Here is a tiny trained network, its code and every weight. The questions are about switching its units off for an input and a class, where a switched-off unit gives its printed mean instead of its output.

import numpy as np


def w(rows, s, z=0):
    codes = np.array(rows[::2]) - 128.0
    scale = np.full(codes.shape[1], s)
    scale[-1] = z or s
    return codes * scale


def f(y):
    return np.maximum(y, 0)


def log_softmax(a):
    a = a - a.max(-1, keepdims=True)
    return a - np.log(np.exp(a).sum(-1, keepdims=True))


def net(x, mask):
    res = np.array(x, float).reshape(1, 4) / 4 @ E
    y = f(res @ A[0][:, :-1].T + A[0][:, -1])
    res = res + np.where(mask, y, B[0][:, -1]) @ B[0][:, :-1]
    return log_softmax(res[-1] @ U[:, :-1].T + U[:, -1])


A, B = {}, {}
E = w([
[45,235,38,110],'x0',
[255,121,110,42],'x1',
[151,167,236,26],'x2',
[165,252,147,184],'x3',
],0.0087)
A[0] = w([
[92,153,142,145,86],'n0',
[87,193,148,144,146],'n1',
[149,135,186,99,93],'n2',
[197,164,118,177,252],'n3',
[81,192,170,112,130],'n4',
[187,136,127,174,222],'n5',
[127,117,160,79,203],'n6',
[122,115,165,101,83],'n7',
[161,114,68,137,155],'n8',
[153,118,154,113,37],'n9',
[140,143,83,110,19],'n10',
[141,93,153,177,209],'n11',
[112,186,141,132,162],'n12',
[68,106,52,93,215],'n13',
[207,147,153,181,193],'n14',
[138,161,77,113,180],'n15',
[146,130,164,106,157],'n16',
[146,127,96,168,107],'n17',
[92,64,51,139,229],'n18',
[105,175,113,163,135],'n19',
[136,90,141,166,148],'n20',
[65,120,109,127,157],'n21',
[121,123,114,154,63],'n22',
[109,155,185,128,110],'n23',
[135,132,179,106,192],'n24',
[190,107,150,162,146],'n25',
[157,128,125,162,153],'n26',
[177,113,105,173,172],'n27',
[222,168,135,190,136],'n28',
[128,69,141,158,131],'n29',
[170,137,125,182,102],'n30',
[116,2,187,141,216],'n31',
[140,113,146,99,180],'n32',
[117,196,157,143,106],'n33',
[111,166,158,159,110],'n34',
[132,167,204,73,163],'n35',
[131,97,121,125,164],'n36',
[117,175,196,85,239],'n37',
],0.015,0.0021)
B[0] = w([
[114,118,144,129,169],'n0',
[100,93,174,148,200],'n1',
[111,185,121,132,187],'n2',
[193,105,128,183,186],'n3',
[71,118,184,139,195],'n4',
[182,134,133,145,174],'n5',
[120,162,109,114,183],'n6',
[122,145,122,113,165],'n7',
[121,119,98,146,164],'n8',
[133,142,115,133,162],'n9',
[123,134,139,146,149],'n10',
[161,135,153,95,179],'n11',
[111,97,168,142,181],'n12',
[45,108,38,159,202],'n13',
[174,160,110,197,189],'n14',
[117,131,141,149,172],'n15',
[124,173,118,134,173],'n16',
[140,140,111,119,161],'n17',
[81,116,18,85,204],'n18',
[122,86,130,147,191],'n19',
[154,121,146,97,168],'n20',
[110,118,90,114,184],'n21',
[127,125,117,116,149],'n22',
[98,149,156,145,169],'n23',
[118,171,139,132,180],'n24',
[160,125,127,143,184],'n25',
[150,124,134,140,153],'n26',
[169,104,128,121,168],'n27',
[211,134,122,205,193],'n28',
[150,102,135,71,178],'n29',
[158,132,139,160,162],'n30',
[185,87,145,2,250],'n31',
[131,139,116,114,169],'n32',
[115,88,180,151,185],'n33',
[123,118,176,138,172],'n34',
[89,214,162,122,212],'n35',
[131,101,122,115,154],'n36',
[76,197,165,125,206],'n37',
],0.03,0.014)
U = w([
[227,145,144,189,100],'0',
[97,120,85,127,250],'1',
[86,81,241,147,122],'2',
[170,103,158,59,77],'3',
[122,254,178,93,75],'4',
],0.0092,0.0017)

Each question gives the input, the list of numbers given to net, and the class t.
The units are the neurons (one row each of A and B). Each row of codes is followed by its name. A weight is (code - 128) times the scale printed after its matrix; where a second scale follows, it is the last column's (A, B and U).
mask holds one flag per neuron, in row order. A switched-off neuron (its flag False) gives its mean, the last column of its row in B, instead of its output. The means were averaged over made-up inputs and are rounded, as every weight is.
A unit's drop is (log p(t) with every unit on - log p(t) with that unit switched off) / (log p(t) with every unit on - log p(t) with every unit switched off).
The circuit of an input: a set's keep is (log p(t) with only the set's units on - log p(t) with every unit switched off) / (log p(t) with every unit on - log p(t) with every unit switched off). Starting from the 12 units with the biggest drops (on a tie, the unit counted first), units are removed one at a time, each time the one whose removal leaves the highest keep (on an exact tie, the one counted first), for as long as the keep stays at least 0.8.
units of the circuit, in order: the units of the circuit, biggest drop first
k most important neurons: the k neurons with the biggest drops, biggest first
drop when u is switched off: that unit's drop, to one decimal
input [7,-6,-5,1], class 1: 2 most important neurons => n18, n13
input [-3,8,2,-6], class 4: units of the circuit, in order => n2
input [-8,6,6,-8], class 4: 2 most important neurons => n35, n2
input [-7,3,-8,-1], class 3: 4 most important neurons => n31, n29, n18, n20
input [6,-6,0,-1], class 2: 2 most important neurons => n1, n4
input [-2,-5,-6,-3], class 3: 4 most important neurons => n31, n29, n11, n20
input [1,-1,0,0], class 2: 4 most important neurons => n18, n31, n13, n6
input [-5,-7,6,-7], class 3: 2 most important neurons => n31, n29
input [1,-1,4,4], class 2: drop when n12 is switched off => 0.1
input [-7,-8,6,-7], class 3: drop when n31 is switched off => 3.4
input [-2,8,-7,-3], class 0: drop when n3 is switched off => 0.2
input [8,8,4,-8], class 1: drop when n13 is switched off => 1.6
